Here is a tiny trained network, its code and every weight. The questions are about switching its units off for an input and a class, where a switched-off unit gives its printed mean instead of its output.

import numpy as np


def w(rows, s, z=0):
    codes = np.array(rows[::2]) - 128.0
    scale = np.full(codes.shape[1], s)
    scale[-1] = z or s
    return codes * scale


def norm(h):
    return h / np.sqrt((h * h).mean(-1, keepdims=True) + 1e-5)


def f(y):
    return y / 2 * (1 + np.tanh(0.7978845608 * (y + 0.044715 * y**3)))


def log_softmax(a):
    a = a - a.max(-1, keepdims=True)
    return a - np.log(np.exp(a).sum(-1, keepdims=True))


def net(x, mask):
    res = np.array(x, float).reshape(1, 5) / 4 @ E
    u = 0
    for l in range(4):
        y = f(norm(res) @ A[l][:, :-1].T + A[l][:, -1])
        res = res + np.where(mask[u : u + 10], y, B[l][:, -1]) @ B[l][:, :-1]
        u += 10
    return log_softmax(norm(res)[-1] @ U[:, :-1].T + U[:, -1])


A, B = {}, {}
E = w([
[46,30,141,103,113,85],'x0',
[120,131,125,125,130,128],'x1',
[158,114,139,144,118,120],'x2',
[126,192,164,14,58,143],'x3',
[126,170,1,158,30,106],'x4',
],0.0039)
A[0] = w([
[95,126,66,191,152,173,69],'L0N0',
[158,132,62,153,95,117,129],'L0N1',
[116,133,172,89,47,148,149],'L0N2',
[74,178,97,106,167,177,251],'L0N3',
[193,171,44,136,129,90,129],'L0N4',
[124,116,107,116,2,160,13],'L0N5',
[110,58,183,170,212,194,80],'L0N6',
[171,139,164,118,122,142,95],'L0N7',
[89,71,116,190,54,123,89],'L0N8',
[186,184,160,138,163,87,166],'L0N9',
],0.0053,0.0026)
B[0] = w([
[127,136,202,151,93,161,150],'L0N0',
[55,109,97,158,108,254,171],'L0N1',
[169,165,117,80,169,121,195],'L0N2',
[231,77,123,128,148,143,230],'L0N3',
[146,101,128,85,143,254,194],'L0N4',
[159,123,86,67,119,40,144],'L0N5',
[132,122,55,98,184,21,250],'L0N6',
[121,128,85,102,97,165,131],'L0N7',
[104,195,153,98,110,123,164],'L0N8',
[138,190,105,83,219,107,186],'L0N9',
],0.0042,0.0024)
A[1] = w([
[179,199,140,2,48,112,255],'L1N0',
[53,84,45,121,44,92,81],'L1N1',
[139,184,117,111,177,64,123],'L1N2',
[33,92,118,173,12,120,37],'L1N3',
[153,124,206,70,143,89,205],'L1N4',
[62,93,249,117,110,78,163],'L1N5',
[87,210,120,116,126,134,82],'L1N6',
[182,108,165,129,200,188,63],'L1N7',
[113,163,75,123,37,127,78],'L1N8',
[52,86,153,135,91,195,52],'L1N9',
],0.0062,0.0015)
B[1] = w([
[116,109,176,44,104,74,254],'L1N0',
[155,91,229,217,164,84,178],'L1N1',
[124,155,198,196,97,146,157],'L1N2',
[207,85,244,194,220,156,161],'L1N3',
[97,198,102,130,37,181,203],'L1N4',
[129,113,3,129,42,163,194],'L1N5',
[111,101,163,107,146,113,128],'L1N6',
[32,157,167,175,182,50,172],'L1N7',
[136,123,52,149,178,51,158],'L1N8',
[238,88,80,206,163,169,130],'L1N9',
],0.0053,0.0051)
A[2] = w([
[135,92,204,111,131,72,171],'L2N0',
[114,115,159,162,163,78,102],'L2N1',
[140,118,104,82,59,167,69],'L2N2',
[182,207,152,72,116,132,122],'L2N3',
[88,128,191,55,58,185,81],'L2N4',
[195,121,46,9,58,102,115],'L2N5',
[106,190,165,196,180,114,2],'L2N6',
[173,97,179,146,102,106,155],'L2N7',
[107,170,2,231,79,232,115],'L2N8',
[131,213,57,212,211,193,121],'L2N9',
],0.0056,0.0021)
B[2] = w([
[88,137,131,78,66,128,195],'L2N0',
[142,176,96,77,116,136,167],'L2N1',
[174,94,82,165,238,135,153],'L2N2',
[124,104,166,228,109,124,188],'L2N3',
[174,104,74,198,97,242,199],'L2N4',
[156,148,74,234,255,116,253],'L2N5',
[244,144,46,149,164,117,158],'L2N6',
[51,114,76,139,143,173,152],'L2N7',
[46,130,187,24,71,111,193],'L2N8',
[170,105,76,109,75,141,223],'L2N9',
],0.0053,0.0034)
A[3] = w([
[107,178,164,118,105,133,94],'L3N0',
[137,95,70,103,66,214,49],'L3N1',
[101,131,111,74,147,154,138],'L3N2',
[25,78,130,81,123,51,113],'L3N3',
[182,171,74,147,182,106,4],'L3N4',
[127,169,179,153,107,140,57],'L3N5',
[133,170,122,74,120,101,87],'L3N6',
[164,155,114,102,182,150,59],'L3N7',
[169,183,106,139,170,112,58],'L3N8',
[133,147,254,101,124,184,24],'L3N9',
],0.0091,0.0033)
B[3] = w([
[108,136,125,128,132,169,143],'L3N0',
[97,56,60,34,58,203,240],'L3N1',
[225,87,137,193,145,111,156],'L3N2',
[136,233,161,96,32,39,253],'L3N3',
[152,173,138,81,198,163,197],'L3N4',
[101,127,193,179,108,138,132],'L3N5',
[85,77,133,204,146,183,152],'L3N6',
[129,141,114,110,174,105,151],'L3N7',
[98,125,86,54,206,142,183],'L3N8',
[36,142,254,173,84,170,179],'L3N9',
],0.0058,0.0041)
U = w([
[149,188,93,81,242,142,216],'0',
[109,82,56,78,61,218,202],'1',
[110,166,138,103,58,11,177],'2',
[156,43,152,247,158,109,4],'3',
[68,177,244,164,121,215,10],'4',
],0.014,0.0019)

Each question gives the input, the list of numbers given to net, and the class t.
The units are the neurons (one row each of A and B). Each row of codes is followed by its name. A weight is (code - 128) times the scale printed after its matrix; where a second scale follows, it is the last column's (A, B and U).
mask holds one flag per neuron, layer by layer. A switched-off neuron (its flag False) gives its mean, the last column of its row in B, instead of its output. The means were averaged over made-up inputs and are rounded, as every weight is.
A unit's drop is (log p(t) with every unit on - log p(t) with that unit switched off) / (log p(t) with every unit on - log p(t) with every unit switched off).
The circuit of an input: a set's keep is (log p(t) with only the set's units on - log p(t) with every unit switched off) / (log p(t) with every unit on - log p(t) with every unit switched off). Starting from the 12 units with the biggest drops (on a tie, the unit counted first), units are removed one at a time, each time the one whose removal leaves the highest keep (on an exact tie, the one counted first), for as long as the keep stays at least 0.8.
units of the circuit, in order: the units of the circuit, biggest drop first
unit that matters most: the unit with the biggest drop
k most important neurons: the k neurons with the biggest drops, biggest first
top k neurons in layer l: the k neurons of layer l with the biggest drops, biggest first
drop of u: that unit's drop, to one decimal
input [-3,-7,6,-7,2], class 1: unit that matters most -> L2N9
input [-8,8,2,1,4], class 0: units of the circuit, in order -> (L1N4, L3N4)
input [7,-2,-1,-2,1], class 3: 3 most important neurons -> (L1N3, L1N1, L1N0)
input [-8,-5,-6,6,0], class 4: top 4 neurons in layer 2 -> (L2N3, L2N6, L2N9, L2N1)
input [8,-7,0,0,-5], class 2: 4 most important neurons -> (L3N3, L0N6, L2N9, L0N4)
input [-8,-5,-1,-8,2], class 1: 2 most important neurons -> (L2N9, L2N8)
input [2,-6,-2,2,-6], class 1: 4 most important neurons -> (L1N4, L2N4, L1N5, L1N8)
input [8,-5,7,0,4], class 3: 3 most important neurons -> (L1N3, L1N1, L0N6)
input [-5,-3,4,1,8], class 0: 2 most important neurons -> (L2N5, L0N5)
input [7,-2,2,0,5], class 3: 2 most important neurons -> (L1N3, L1N1)
input [1,-6,4,-8,-4], class 2: top 2 neurons in layer 2 -> (L2N5, L2N4)
input [1,-6,3,-5,6], class 3: 3 most important neurons -> (L1N3, L1N1, L1N5)
input [-1,-4,-4,7,2], class 0: 2 most important neurons -> (L2N5, L1N7)
input [3,6,4,6,-6], class 1: units of the circuit, in order -> (L1N5)
input [7,4,-7,0,-1], class 2: top 2 neurons in layer 1 -> (L1N0, L1N1)
input [-5,8,-2,5,0], class 4: 2 most important neurons -> (L1N5, L1N0)
input [0,-5,7,6,3], class 0: 3 most important neurons -> (L2N5, L1N7, L0N2)
input [1,0,5,1,-5], class 1: 3 most important neurons -> (L1N4, L1N2, L1N8)
input [2,-8,-7,8,-5], class 1: 2 most important neurons -> (L2N4, L1N5)
input [6,5,8,-3,3], class 3: units of the circuit, in order -> (L1N3)
input [-1,-3,-2,4,8], class 0: drop of L2N5 -> 0.5
input [7,1,-1,-3,1], class 3: drop of L1N1 -> 1.6
input [-3,7,6,-8,-1], class 0: drop of L1N5 -> 0.1
